Each row is followed by its class.
[ 11  37  13 -55 -33  11  15  11   9 -15   3   6  31  -4 -18  11  29  29
  14  44  -2  -8  44 -17  12 -10  -5 -14 -21  18  20  -8  25 -19  18   3
   9] -> rafop
[-34   3 -55  29   4 -26 -24  38  37 -38 -69  71 -11  28 -29 -40  -8   5
   8  36  86  19   3   3 -17 -94  35   4 -11 -23 -11 -26  22 -33  -4  32
 -42] -> bufaf
[  5  12  15 -21 -42  -1 -19 -17 -14   2  16  21   8  27 -38 -30   2 -17
   7   0  -5  19  28  -7  13 -48 -43  -5  -1  -4  -2 -10  12 -11  33  18
 -16] -> rafop
[-23 -48  18 -11  19 -26  -2   1   9  11   1 -57   8 -30  40  35 -29   0
  -6  33 -15  -3 -20   2  -1  17  -7  15  26  -4   7   8 -18  25 -19  11
 -20] -> nok
[-12 -18  38   0   8  -3   2  11 -25  15 -13  35 -35  -3  -3  11 -33 -22
  42 -38 -12 -22 -35  14   9 -45 -56   7  29 -19  44  -7  36 -29  14 -35
  12] -> Vatal
[  5   4  -6 -40 -19 -24 -40  36   3 -26 -37   5 -42  19 -12  -5   2 -20
   4  25 -20 -35   9   4 -23  22 -33 -27  -8 -25  -6 -11  23  14  18 -13
   6] -> Vatal
[-21 -18  24  27   0  16   8  32 -18  77  44 -26  22 -11  46   7 -14  20
 -18  25  21   4 -21  33  16  11  -8  16 -16  34 -10   5 -39   2  -9 -14
 -20] -> zilap
[ 51 -54 -12   6  -4  13 -34 -56   9  14  -3 -32  -1 -14  -8 -16  -3   2
  -1   3  -8  21  19  -9  26 -26 -14 -41 -17  35  11  12 -10   7  45 -19
   5] -> pire
[ 17 -66   2 -20 -14 -16 -22 -35   0 -18 -26  -7 -21  10  28 -14  -4 -22
   2  20   9  12  18  -5  -3   6  -5  -8  25 -45 -19  12  -6  26 -13 -10
 -37] -> pip
[ 40   7  17 -10 -15 -31  -7  -6 -16 -45 -47 -39 -56   6   2   8 -33  11
  20 -20 -51  14  22  29   4 -35 -15 -52  67   0  59   6 -13  26 -11  -7
  39] -> nok
[ -3   2  11 -24  -2 -31 -58  44   2   5 -44   0 -26  -9  30  -4 -42  16
   6  24 -18  -1   2  40 -33  40  21   7  18 -13  41  15  44   2 -11   1
  50] -> pip
[ 30  -9   1 -21 -27 -31 -30  -2  -9 -46  16  29 -22  -9  22  45  17 -37
  28   5  -6 -25   2  30  24 -33 -12  17   1 -39   0  25  38 -10 -28  -4
  24] -> pip
[-18 -25  26  -5 -19   1  10 -23 -12 -25  11   9   8  16   5 -52  -9  12
 -36 -19   3  32  -2  12  40 -30  -4  -7  23 -15 -47   6   3   4   8 -16
 -23] -> Gamu
[-43 -19  13  -3  19  -6  16  51  -2  23  -6 -20  -7  17  32  -4 -20  -5
   6  23  24  -6 -69   5 -34  23   8  33   6   7 -20 -24 -34   6  -3  -5
 -36] -> Vatal
[ 15 -29 -21  -6 -33  11  20 -37 -47   9  51  52  15  16 -36  11  -6 -25
 -25 -48 -34  11  46 -13   6 -22   4  19   0   1 -22  -1 -30  -3  41   2
 -43] -> gako
[-29  30   0 -58 -29  -9   5  33 -14   5  21  39   9 -23  13  18   7  27
  30 -15 -20 -17  -2   9   4 -40  18  56   2 -12  34  -3  22 -17   4   4
  30] -> bufaf
[-31  -8  26   8  -7   2  35 -27  -4 -12  -5   3   1  40 -11 -23 -10 -39
  -1 -15 -15   6 -19 -15  13 -21 -12  20  28 -31 -18   4 -10 -13 -18 -17
 -30] -> buvan
[-36   1  50 -39 -14  22   3   0   2 -12 -21  17 -26  25 -43  17 -32 -32
  47 -26 -34   9  -3 -14  -8 -23 -29   9  33 -25  39  14  52 -14   7  -9
  47] -> Vatal
[  9   3  -1   4 -23 -29 -10   2 -10 -20  -8  25   4   8  11  -7  34   4
 -30  39  -9 -27  22   7   8  11  -1  -9 -25 -32 -40  23 -32  29   7  -7
 -47] -> Gamu
[  4  17  19  -2   9 -29 -27  48   7   8 -50 -33 -28   3  27 -12 -30  11
 -22  58 -14 -27   6  33 -36  37 -22 -15 -10 -13   2 -24  11  24 -29 -14
 -22] -> gako
[  3 -55  35   9   9   4  -2 -11 -27   3  32 -34   4   5  44  20 -25  -5
  -2  36   2  -7 -55  16  47 -44 -45  42 -20  19   0 -27 -12   1 -30 -24
 -50] -> Vatal
[-50 107  -3  65  12  48   5  20  47  24 -42  46 -22  47 -29 -71 -34  13
   4  17 114  -9 -42  12 -27 -62 -34   0  18  -5  38 -11  27 -43 -15   2
  38] -> tinos
[  -5   23   19  -79  -29   -7   19    2    3  -24   16    0  -10  -46
   59   28   11   56   37   90   -3  -35  -20   21   35 -106  -51   -1
   32   11   26  -10    5   14  -15  -32  -16] -> Gamu
[-41   9  49 -44 -26   1  -4  63 -27 -17 -14 -23 -24   9  36  38  13 -31
  23   1 -59  10  22  33  29  27  14 -22  21 -36  50  36  13  21  -5 -15
  55] -> Pil
[-15 -43   6  31   9  -2   4  -1  27  16  -1 -39  16   2  54  11 -10 -10
   8  35  39  12 -36  12  13 -11  14  31 -11  -5 -17  -5 -17  14 -37   5
 -19] -> bufaf
[ -5 -15 -38  -3  30  28 -44 -16  50  11 -20 -25  23   6 -15 -48 -10  15
 -55  41  83   3  -9 -43  -1   1   7  21  13   6 -94   5   5  19  24  39
 -22] -> gako
[ 12 -35  -4  21  17 -10  -8 -19  31 -14 -11 -45  14 -27  11  44  -6  -9
  -6  -4 -42 -16 -17  -5  -6  48  21  18  17 -13 -26  26   2   5  -4   3
  13] -> nok
[ 37  16  50 -44  21 -19  -9 -28 -37  -4  20  -1  10 -14  -9  27   9  -8
  20   2 -30 -41 -11   1  19 -15 -47  10  -8   9  19  13  54 -26 -37   4
   6] -> Pefil
[ -6 -16  18 -21  23  -8  -9 -54  -6  17  -1   2  23 -23  24  44 -16   7
   4  73 -48 -24  22  -5 -17  63  12   3 -26 -15  59  57  16   9 -27 -28
   3] -> Pefil
[ -3  16 -15  35  25 -69 -21  15   5  -2 -58 -34 -30  54  16 -75  -5 -53
 -43   8   0   0 -18  16 -41  79  41 -58  -6 -32 -33  13 -20  14  -7 -29
  -9] -> buvan
[ 52 -14  30  -4 -22   2 -15  14 -10   8 -12  44 -16  16  -9 -40  -7  46
 -29 -22  37 -29  43  19  15 -17  -6 -37  51 -14 -10  43 -19  29  20  13
  12] -> Gamu
[ -5   5  16 -36 -25  43 -12 -18  -2  38 -10 -22  33  -7 -16   5  -8  30
  17  26  -9  15  39 -37  10  -6  -9  29 -15  20  21 -10  11   6  -1  11
  -3] -> pip
[ 20 -44  14 -13   1  -3   7 -59  11  -9 -19 -42  10   9  44 -29 -21  25
 -18  42  19  17 -13   2   4  -8  16 -16  35  13   2   1  -3   8 -19 -35
 -42] -> pip
[-12  36   3  -7 -18   7  49 -18 -25   6   6  22  11  -5 -11  43   8 -20
  48 -10 -16 -22   2   8  -3   1 -12  11  17   1  39  -7  25 -58   5 -21
  18] -> rafop
[-44 -15  60  25   4  46  26 -34   4  12  16 -24  34  40 -27 -25 -34 -21
 -22 -52  -2  28 -33  11  29 -18   9   6  67   2 -25  18  35 -33  -1  -6
  -8] -> Pil
[  5  45  48  14 -31  73   0 -15  -5  12  18  27  -3  39 -39 -28  22 -23
  46 -40  -8   4 -10  -7  32 -95 -58  12  -4  -8  13 -17  22 -19   2  -1
  -7] -> Pil
[ -3 -20  13 -45 -22   5 -21 -53  -8  -5   9   1 -19  -1 -20  14  -5 -33
  24 -16 -33 -27  15 -17   0 -48 -55  29  48 -47   4  24  12  12 -12  17
 -12] -> nok
[ -7 -16  31  39  18  -1  34 -22 -40  -1  27 -14   7  14  41 -31 -17 -32
 -23 -56 -25  36 -31  58  12  14 -12 -19   5  22  26  -2  -2 -25 -12 -43
 -19] -> nok
[  57  -52    1  -42    9   59  -48  -31   -8   43   22   29   11   -6
   13  -72   21   46  -13   14   39  -13    9  -29   -8  -70  -58   51
    9   -6  -47   -2  -46   35    7   36 -102] -> nok
[ 10 -25   6 -20  -7  12  31 -69  -7 -38  21   7  12  17  11 -34  11  -5
 -23   2   9  -2 -32  -4  -5  19 -24  13  37   3 -68  -9  -6   2   3  -6
 -49] -> Gamu
[-31   9  34   0  -3  11  23 -14  -4 -24  -4  29 -10  42 -23 -11 -29 -32
  -2 -11  19  33   1  -7  -7 -18 -11   6  30 -25  29  15  24 -17 -15  10
  23] -> tinos
[-15  20  12   4  -1  47   3 -70  -8  12  13  39   9  21 -56 -31  -2 -35
  24 -30  18   7   9 -33  13 -51 -38  -3   5 -15  17 -11  41 -27  10  -1
 -13] -> Pil
[-17 -14 -17   1 -16 -16  -5  -1  26 -12  -2   8   2  -5  30  -9  -8  19
 -12  38  39  -7   5  13  12 -26   7  10   1 -31 -11   0 -14  20 -16  -3
 -19] -> bufaf
[-17   1   0  24   7 -14  -2  44 -16  11  -5  -7  -3  22  27 -25   7  -7
 -16  29  14  10 -29  13   0   0  -4  -9 -48   4 -21 -19 -47  16  10 -28
 -54] -> Vatal
[ 44  -3 -18  -6  23   7 -12  23 -11  11  -2   2 -15   0  32 -13  -1   3
 -17   3  33 -29 -19  30 -22  14  -2   6  19  21 -36 -10  -2  -3  -1  -1
 -10] -> gako
[-16   5  38   5   3  19  41 -24 -29   3  28   0  16  21  -5  10 -21 -19
 -13 -20  -4  25  -1   4  10  -1  -5  22  18 -10   7   9   5 -18 -29  -5
   3] -> tinos
[  24  -35   31  -48  -16   19  -24    0  -53   14   62   15    3  -47
   34   38   10    8   40   40  -19  -19  -12   18   50  -72 -101   63
  -74   46   65  -46    8  -16  -15    5  -26] -> pire
[ 27 -22  48 -56  14 -17 -24   9 -26 -16   2 -84   2 -31  85  10  12  30
 -42  41 -51 -49 -34  29  53  -2 -17  57   6 -30 -55  -3  22  15 -63 -42
 -39] -> gako
[-12  50  12   2  -2  -6  18  29  -4  30 -12  41 -31  19 -22 -19  14 -13
  34 -19  21 -10  -4   8 -63  15  11  -7  15 -34  -7  19 -20  -5 -12  -2
  11] -> zilap
[ 17  43 -11  37 -11  -1 -40  12  18  52 -27 -20  22  29 -23 -25  -6  16
 -16  44  22 -18  11   8 -28  20   9 -10  -3  20 -15  16 -19  -3  31  23
  -4] -> rafop
[-35 -13  -1  45  34  34  31  47 -17  42  18  73  32  -4  -7  -7  19 -29
  15 -42  65 -11 -32  -8  45 -73  -7  68 -19 -20 -50  -5   2 -66 -13  10
 -45] -> buvan
[-10 -35   5  -7 -14  22  -9   1 -13  44  30   7   4   3  22 -12  14  -5
   2  43  20   1  -7  -7  -4 -12 -50  25 -33  10 -23 -23 -32   8   4   0
 -68] -> zilap
[ 38  -8  51 -47 -49  -6 -41  69  61  -1 -38 -32   3  28 -73 -26  20  10
 -26 -15  -7 -33  70 -57  46 -33 -27 -57  26 -25 -60  31  16  40  45  41
  28] -> buvan
[ -6   7 -81  -4  -4 -45 -36  48  -9  37  -5 -21 -18  -8  20  19  51 -55
  -9   4  13 -71   3  14 -47  48  17  -3  -1 -43 -85  20 -60  24   8  24
 -38] -> nok
[ 17  -8 -26  12  -2 -42 -15  44  -2  -9 -43   8 -25  15  41  -6   6  -1
 -14  14  33 -28   3  40 -27  45  19 -24  27 -11  -3  13 -33  23   9   9
   0] -> bufaf
[ 30   6  -3  -2  -3 -35 -16  57  -9  38 -29 -17   2   0  19  -2   1  24
   1  26   1 -20   8  24 -32  35  32 -19  13  13  -3   1 -23  -3  22   9
  -4] -> rafop
[ 39 -36  30  36  65 -25 -12 -40  26  -7  -3 -26   9   8 -12  22 -27 -56
  -8   6  59   0 -54  -2  -4 -15 -23  -4  51   1 -50  25  56 -29 -30  34
   7] -> tinos
[ 66  51   5   4 -40  -1 -33 -16 -20 -17  -5   8 -19  22 -13  -7  27 -17
  18   7 -47 -22  32  26  -8  26 -46 -17 -22 -10   8  -3   9  -4  12 -10
  23] -> rafop
[  7   0  -9 -19 -13   7  -1 -45   1 -26   4  14 -13  26  -8 -20 -12 -20
   9  19  -2 -12 -17 -11  15 -60 -29  19  29  -5  -3  -5   8 -14 -12  -8
 -13] -> buvan
[ 33 -13  14 -21  -3  10 -17   1 -13  25   1  -1  12   1  23 -11  -3  35
  -7  48  39 -26  15  22   7 -18 -14  12  32  -2 -12  14 -10  -4 -12  11
 -29] -> rafop
[ 27  -6 -26   2   1 -48 -22 -19 -10  22  15 -25  -7 -13  33  -8  13 -12
 -24   9 -19 -42 -13   6 -31  38 -11 -13  -6 -11 -16   7 -54  36  13  -6
 -38] -> nok
[ 26 -64  27  -1  17   3  18  -3  19  20   4 -70  21   6  35 -45  -7  55
 -47  25  36  28 -27 -16   1  30  41  -9  18  29 -65  -9 -47  23 -11  -9
 -47] -> zilap
[  9 -17   6   4   8 -22  21 -58 -13 -32   3   6  15  12 -12  14 -15 -25
   4 -32  14  23   4   5  23 -22  20  -3  31   6  16  18  31 -21 -14   5
  22] -> bufaf
[-12  33 -11  15 -17 -18  -9  22 -11   7 -20  25 -12  25   8 -19   4 -14
   2 -18   2 -10   1  33 -28  18  11   6   1 -20   9   5  -8   0   4   1
  10] -> bufaf
[-59 -33  46 -12 -57  45  54  10 -35   5  55  55  35   7   0  37 -14  -1
  12 -18 -27  15  30  17  45 -19 -23  64  12 -27  28   6   2 -38   4  -5
 -16] -> rafop
[-36  62 -49 -21  -9 -17  -8  21 -15  19   5 -17   0  -9   8  26  58 -53
  26   7 -15 -50 -34  -6 -22  -9 -28  29 -23  -4 -28  -8 -22 -11  15  12
 -27] -> nok
[ 25 -34  -8  12  -2  17  -1 -40  19 -15 -13  -1   5  -7  13  16   0  -5
  28   8  25  35   8 -21  15 -18  24   1  15  -7  -1  23  -9   9  -1   0
  13] -> pip
[  1 -53  -7   2  15   9  10 -28  28 -38 -23 -26   3  13  39 -13 -19   9
  -2  29  68  34 -44   1   8 -31  38  19  62   1 -42   6  -4  -6 -29   5
 -23] -> pip
[-37   5  36 -26   4  34  23 -10  19  10 -22  42   3  10 -36 -26 -14  11
  27  -6  16   1  11 -35 -15 -11 -27  -6  20 -19  30  12  32 -17   6   2
   2] -> Pefil
[-24  -6  40 -14 -19  10  22  14  10 -26 -16  23  -7  25  -2  22   2 -35
  25  15 -30  -7   9 -16  17  -8 -17  19  11 -35  32  28   0   1 -12  -4
  14] -> buvan
[-21 -40  23  40  -2  37  23 -71 -21  45  48  -1  35  31 -29 -53 -39 -18
 -42 -45   9   7 -14   4  16 -11 -24   3  19   1 -34 -34  10 -28   2 -21
 -75] -> Pil
[ 22 -46   1 -23   9 -19  -3 -10   7  -7  18 -32   3 -11  15  24   0 -19
   1   5  -7 -25 -28  -2 -23   2 -18  22  29   3 -38  -6 -12   9 -15  29
 -38] -> nok
[-37 -38  -2  47 -38  15  -6 -22  64  15 -58 -18 -12  17 -37 -28 -23 -17
 -18 -21 -33   5  57 -21  -2   4 -14 -66  30 -61  -6  30 -11  25  46 -33
 -15] -> nok
[ -2  15  -5 -41 -10   5 -16   4   7 -13 -15  -8   2 -18   2   1  -6  37
   3  31   2 -10   3  10  17 -27   8   1  22  15 -16   2  38  -9  -3   2
  26] -> Gamu
[-58  39 -19  -1 -12   0 -57 105  42  39 -33  35 -22 -21 -12  13   7  -9
  46  69  41   6  27  23   1 -69 -19 -30 -65  -6  26   0  57 -27   5   2
  38] -> zilap
[ 34  -8  33   6  11  14   3 -30  -2  25  -5 -36 -13  -2  27 -18  -3  33
   5  23  23 -11 -21   6   3 -16 -13   4  30  -4 -16  12 -22  10 -40 -22
 -12] -> zilap
[-21   3   0   2   4  -9 -19   3 -22  17 -20 -25 -11  -4  18   5 -43   4
 -25  30 -31 -14   4  28  -6  14 -15  25   6 -14   1 -14   9   5 -21 -19
 -20] -> gako
[ 15 -50  39 -31 -14  -5  -2 -84 -26 -33  13 -13 -16  17 -10 -55  -3 -19
 -28 -28  -8   2   4  -5  25  -1 -55  -7  12 -27  -3   0   5   4  -5 -25
 -31] -> pire
[  3 -11   6   1   2  -7   4 -34 -20   0   3  -4   5  14  26 -29   6 -11
  -3  28  13   9 -38   9   6 -29 -27   1  -4  24 -22 -19  -6  -4   0 -11
 -52] -> Gamu
[ -8 -19  26 -52 -10  10 -18 -16 -12  -4   5  24 -11  -6   5   4  -2 -14
  23   2 -27 -19  14   0  -3 -41 -44  28  13 -27  44  15  30  -5 -14   5
 -13] -> nok
[ -2  -8   5  27  13   2   6 -16 -26  -9   5  18   1  11  -1  18 -12 -16
   8 -10  15   2 -14   3  22 -18  21   7  17  -2  29   6  -3 -13  -7   8
   3] -> Pil
